Below are the code and all the weights of a small trained network. Each question names an input and a class and asks about switching units off, where a switched-off unit gives its printed mean instead of its output.

import numpy as np


def w(rows, s, z=0):
    codes = np.array(rows[::2]) - 128.0
    scale = np.full(codes.shape[1], s)
    scale[-1] = z or s
    return codes * scale


def f(y):
    return y / 2 * (1 + np.tanh(0.7978845608 * (y + 0.044715 * y**3)))


def log_softmax(a):
    a = a - a.max(-1, keepdims=True)
    return a - np.log(np.exp(a).sum(-1, keepdims=True))


def net(x, mask):
    res = np.array(x, float).reshape(1, 4) / 4 @ E
    y = f(res @ A[0][:, :-1].T + A[0][:, -1])
    res = res + np.where(mask, y, B[0][:, -1]) @ B[0][:, :-1]
    return log_softmax(res[-1] @ U[:, :-1].T + U[:, -1])


A, B = {}, {}
E = w([
[166,8,128,104,146],'x0',
[75,133,230,92,149],'x1',
[221,184,183,13,166],'x2',
[119,138,41,51,20],'x3',
],0.012)
A[0] = w([
[91,97,85,193,138,124],'neuron 0',
[102,120,202,104,111,159],'neuron 1',
[168,120,84,137,112,43],'neuron 2',
[106,114,163,163,192,157],'neuron 3',
[126,248,177,121,180,184],'neuron 4',
[45,196,115,172,99,89],'neuron 5',
[66,103,150,127,91,254],'neuron 6',
[102,100,208,137,190,118],'neuron 7',
],0.015,0.0048)
B[0] = w([
[157,75,138,97,73,208],'neuron 0',
[183,168,110,146,125,184],'neuron 1',
[155,116,156,178,165,155],'neuron 2',
[153,190,125,146,137,204],'neuron 3',
[78,89,229,125,120,251],'neuron 4',
[6,200,81,133,173,200],'neuron 5',
[106,167,133,161,117,187],'neuron 6',
[199,146,112,131,135,219],'neuron 7',
],0.015,0.018)
U = w([
[98,93,218,116,99,151],'0',
[136,96,79,156,99,1],'1',
[165,167,133,228,198,146],'2',
[77,147,89,175,90,61],'3',
[250,171,100,86,89,179],'4',
[57,173,95,90,153,234],'5',
[98,129,114,105,188,13],'6',
],0.013,0.0097)

Each question gives the input, the list of numbers given to net, and the class t.
The units are the neurons (one row each of A and B). Each row of codes is followed by its name. A weight is (code - 128) times the scale printed after its matrix; where a second scale follows, it is the last column's (A, B and U).
mask holds one flag per neuron, in row order. A switched-off neuron (its flag False) gives its mean, the last column of its row in B, instead of its output. The means were averaged over made-up inputs and are rounded, as every weight is.
A unit's drop is (log p(t) with every unit on - log p(t) with that unit switched off) / (log p(t) with every unit on - log p(t) with every unit switched off).
The circuit of an input: a set's keep is (log p(t) with only the set's units on - log p(t) with every unit switched off) / (log p(t) with every unit on - log p(t) with every unit switched off). Starting from all 8 units, units are removed one at a time, each time the one whose removal leaves the highest keep (on an exact tie, the one counted first), for as long as the keep stays at least 0.8.
circuit, biggest first: the units of the circuit, biggest drop first
most important unit: the unit with the biggest drop
top k neurons: the k neurons with the biggest drops, biggest first
input [7,4,0,-7], class 4: top 3 neurons -> (neuron 7; neuron 5; neuron 4)
input [6,-1,-8,5], class 1: circuit, biggest first -> (neuron 4; neuron 0)
input [4,1,-1,-3], class 4: circuit, biggest first -> (neuron 5; neuron 4)
input [4,6,-3,-6], class 4: top 2 neurons -> (neuron 7; neuron 5)
input [6,4,0,-4], class 4: circuit, biggest first -> (neuron 7; neuron 5)
input [6,-2,-4,4], class 1: top 2 neurons -> (neuron 4; neuron 7)
input [7,7,-5,3], class 4: circuit, biggest first -> (neuron 4; neuron 5)
input [2,-6,-6,5], class 1: circuit, biggest first -> (neuron 0)
input [1,5,7,-6], class 2: top 4 neurons -> (neuron 7; neuron 4; neuron 1; neuron 0)
input [8,-1,-5,6], class 1: circuit, biggest first -> (neuron 4; neuron 7; neuron 5; neuron 3)
input [3,2,-4,-1], class 4: circuit, biggest first -> (neuron 4; neuron 5)
input [2,4,-4,3], class 3: circuit, biggest first -> (neuron 4; neuron 6)
input [-4,8,2,-4], class 2: top 3 neurons -> (neuron 7; neuron 1; neuron 3)
input [7,-1,-4,-7], class 4: most important unit -> neuron 0
input [8,2,-8,-3], class 4: top 2 neurons -> (neuron 0; neuron 4)
input [5,7,3,7], class 4: top 2 neurons -> (neuron 4; neuron 5)
input [-4,4,3,5], class 0: top 2 neurons -> (neuron 4; neuron 3)
input [4,-5,-7,4], class 1: top 2 neurons -> (neuron 4; neuron 0)
input [8,-1,-4,8], class 1: top 2 neurons -> (neuron 4; neuron 7)
input [-8,2,-8,0], class 5: circuit, biggest first -> (neuron 5)
input [3,6,-1,-7], class 2: top 2 neurons -> (neuron 0; neuron 3)
